Below are the code and all the weights of a small trained network. Each question names an input and a target symbol and asks about switching units off, where a switched-off unit gives its printed mean instead of its output.

import numpy as np


def w(rows, s, z=0):
    codes = np.array(rows[::2]) - 128.0
    scale = np.full(codes.shape[1], s)
    scale[-1] = z or s
    return codes * scale


def f(y):
    return np.maximum(y, 0)


def softmax(a):
    e = np.exp(a - a.max(-1, keepdims=True))
    return e / e.sum(-1, keepdims=True)


def log_softmax(a):
    a = a - a.max(-1, keepdims=True)
    return a - np.log(np.exp(a).sum(-1, keepdims=True))


def net(x, mask):
    ids = ['ΓΔΦβεζηπ'.index(c) for c in x.split()]
    T = len(ids)
    res = E[ids] + P[:T]
    r = res
    for j in range(3):
        rows = slice(4 * j, 4 * j + 4)
        q, k, v = (r @ M[0][rows].T for M in (Q, K, V))
        z = softmax(np.where(np.tri(T) > 0, q @ k.T / 4**0.5, -1e9)) @ v
        o = O[0][rows]
        res = res + np.where(mask[j], z, o[:, -1]) @ o[:, :-1]
    y = f(res @ A[0][:, :-1].T + A[0][:, -1])
    res = res + np.where(mask[3:19], y, B[0][:, -1]) @ B[0][:, :-1]
    return log_softmax(res[-1] @ U[:, :-1].T + U[:, -1])


Q, K, V, O, A, B = {}, {}, {}, {}, {}, {}
E = w([
[71,181,203,199],'Γ',
[111,109,213,22],'Δ',
[200,109,82,225],'Φ',
[150,156,10,132],'β',
[110,81,141,203],'ε',
[35,110,168,160],'ζ',
[36,125,73,156],'η',
[86,2,99,153],'π',
],0.013)
P = w([
[114,136,200,88],'0',
[104,132,183,102],'1',
[90,126,163,113],'2',
[79,116,150,134],'3',
[66,102,137,150],'4',
[55,98,125,171],'5',
[36,88,119,190],'6',
[25,83,116,213],'7',
[2,75,102,223],'8',
],0.0059)
Q[0] = w([
[81,115,123,3],'head 1',
[196,155,104,117],'head 1',
[51,95,161,195],'head 1',
[95,137,237,194],'head 1',
[54,91,167,126],'head 2',
[142,194,163,194],'head 2',
[164,156,76,34],'head 2',
[50,164,82,158],'head 2',
[110,151,127,81],'head 3',
[152,83,147,151],'head 3',
[118,145,124,109],'head 3',
[172,150,121,143],'head 3',
],0.04)
K[0] = w([
[233,163,18,148],'head 1',
[155,144,200,87],'head 1',
[46,91,70,174],'head 1',
[65,101,138,235],'head 1',
[39,71,135,106],'head 2',
[138,133,130,254],'head 2',
[209,141,150,51],'head 2',
[123,76,45,146],'head 2',
[116,154,121,75],'head 3',
[85,114,124,173],'head 3',
[137,139,129,102],'head 3',
[161,129,183,139],'head 3',
],0.033)
V[0] = w([
[69,113,145,120],'head 1',
[115,111,184,168],'head 1',
[103,153,54,62],'head 1',
[224,156,156,190],'head 1',
[176,82,113,201],'head 2',
[151,68,211,90],'head 2',
[102,164,93,123],'head 2',
[138,3,102,119],'head 2',
[130,124,129,129],'head 3',
[123,100,107,121],'head 3',
[139,205,188,156],'head 3',
[126,103,86,78],'head 3',
],0.015)
O[0] = w([
[97,92,181,146,214],'head 1',
[139,125,214,171,167],'head 1',
[90,120,36,80,130],'head 1',
[203,215,155,161,2],'head 1',
[205,53,119,115,124],'head 2',
[83,85,98,233,96],'head 2',
[122,171,139,81,148],'head 2',
[176,58,10,138,180],'head 2',
[128,123,124,122,128],'head 3',
[114,176,139,145,149],'head 3',
[156,24,111,96,74],'head 3',
[142,165,96,175,144],'head 3',
],0.013,0.0076)
A[0] = w([
[157,224,143,151,103],'neuron 1',
[250,150,160,45,109],'neuron 2',
[153,196,184,95,31],'neuron 3',
[144,95,90,61,64],'neuron 4',
[129,199,90,165,64],'neuron 5',
[99,196,145,102,27],'neuron 6',
[189,126,146,110,167],'neuron 7',
[190,82,180,85,120],'neuron 8',
[189,184,111,136,142],'neuron 9',
[175,197,105,178,124],'neuron 10',
[90,102,161,117,1],'neuron 11',
[211,137,171,126,184],'neuron 12',
[132,142,126,169,110],'neuron 13',
[119,111,142,52,213],'neuron 14',
[119,113,191,82,119],'neuron 15',
[169,142,101,108,127],'neuron 16',
],0.011,0.0069)
B[0] = w([
[168,8,86,103,167],'neuron 1',
[13,71,105,250,213],'neuron 2',
[138,234,96,223,166],'neuron 3',
[205,150,192,155,219],'neuron 4',
[115,156,175,10,173],'neuron 5',
[164,44,82,215,171],'neuron 6',
[179,100,126,56,165],'neuron 7',
[110,198,212,90,205],'neuron 8',
[22,118,208,124,160],'neuron 9',
[210,184,147,83,149],'neuron 10',
[160,212,215,193,185],'neuron 11',
[227,153,61,40,185],'neuron 12',
[151,122,98,101,161],'neuron 13',
[85,167,44,81,252],'neuron 14',
[83,106,61,138,221],'neuron 15',
[98,158,166,95,169],'neuron 16',
],0.015,0.011)
U = w([
[143,170,129,100,2],'Γ',
[157,136,111,121,61],'Δ',
[155,134,108,122,49],'Φ',
[177,122,76,135,85],'β',
[186,87,154,59,232],'ε',
[99,75,192,142,114],'ζ',
[93,140,57,68,203],'η',
[143,2,79,128,93],'π',
],0.0052,0.0059)

Each question gives the input, a string of symbols that net reads in full, and the target symbol t.
The units are the heads (4 rows each of Q, K, V and O) and the neurons (one row each of A and B). Each row of codes is followed by its name. A weight is (code - 128) times the scale printed after its matrix; where a second scale follows, it is the last column's (O, A, B and U).
mask holds one flag per unit, heads first, then neurons. A switched-off unit (its flag False) gives its mean, the last column of its rows in O or B, instead of its output. The means were averaged over made-up inputs and are rounded, as every weight is.
A unit's drop is (log p(t) with every unit on - log p(t) with that unit switched off) / (log p(t) with every unit on - log p(t) with every unit switched off).
The circuit of an input: a set's keep is (log p(t) with only the set's units on - log p(t) with every unit switched off) / (log p(t) with every unit on - log p(t) with every unit switched off). Starting from the 12 units with the biggest drops (on a tie, the unit counted first), units are removed one at a time, each time the one whose removal leaves the highest keep (on an exact tie, the one counted first), for as long as the keep stays at least 0.8.
units of the circuit, in order: the units of the circuit, biggest drop first
unit that matters most: the unit with the biggest drop
top k neurons: the k neurons with the biggest drops, biggest first
heads that matter: for each layer, one digit per head in row order, 1 if its drop is at least 0.15 and else 0, layers parted by /
drop of u: that unit's drop, to one decimal
input Φ η Δ, target ε: units of the circuit, in order => (head 1; neuron 1; neuron 10)
input Γ β η Δ β Φ ε ζ, target ζ: heads that matter => 100
input ζ β Φ ε, target ε: top 2 neurons => (neuron 2; neuron 12)
input β ζ ζ Γ ε, target ζ: units of the circuit, in order => (head 1; neuron 14)
input β η η Φ, target ε: top neuron => (neuron 4)
input Δ Φ Δ Φ Φ Δ ε Γ, target ε: units of the circuit, in order => (head 1; head 2; neuron 12; neuron 2)
input η Φ β β ζ ε Γ, target ζ: heads that matter => 100
input β β Δ ζ, target ζ: units of the circuit, in order => (head 1; head 2)
input ζ ε ε Δ Γ, target ε: top 2 neurons => (neuron 12; neuron 2)
input ζ π β ζ β β Γ, target β: top 2 neurons => (neuron 3; neuron 1)
input Δ Γ Φ Δ Γ Φ Δ, target ε: units of the circuit, in order => (head 1; neuron 10; neuron 1)
input ζ Δ ε Δ, target ζ: top 2 neurons => (neuron 14; neuron 12)
input η Γ ζ Γ, target ζ: top 3 neurons => (neuron 11; neuron 12; neuron 14)
input β ε β Φ π, target π: unit that matters most => head 2
input ζ Φ Δ Φ, target ε: top 2 neurons => (neuron 8; neuron 12)
input β Φ Γ ε, target ε: drop of neuron 2 => 0.1
input Γ Φ Δ β Γ η β Δ Γ, target β: drop of neuron 3 => 0.7
input β ζ Δ β π β ε, target π: drop of head 2 => 1.2
input Δ Δ Δ, target ζ: drop of head 2 => 1.5
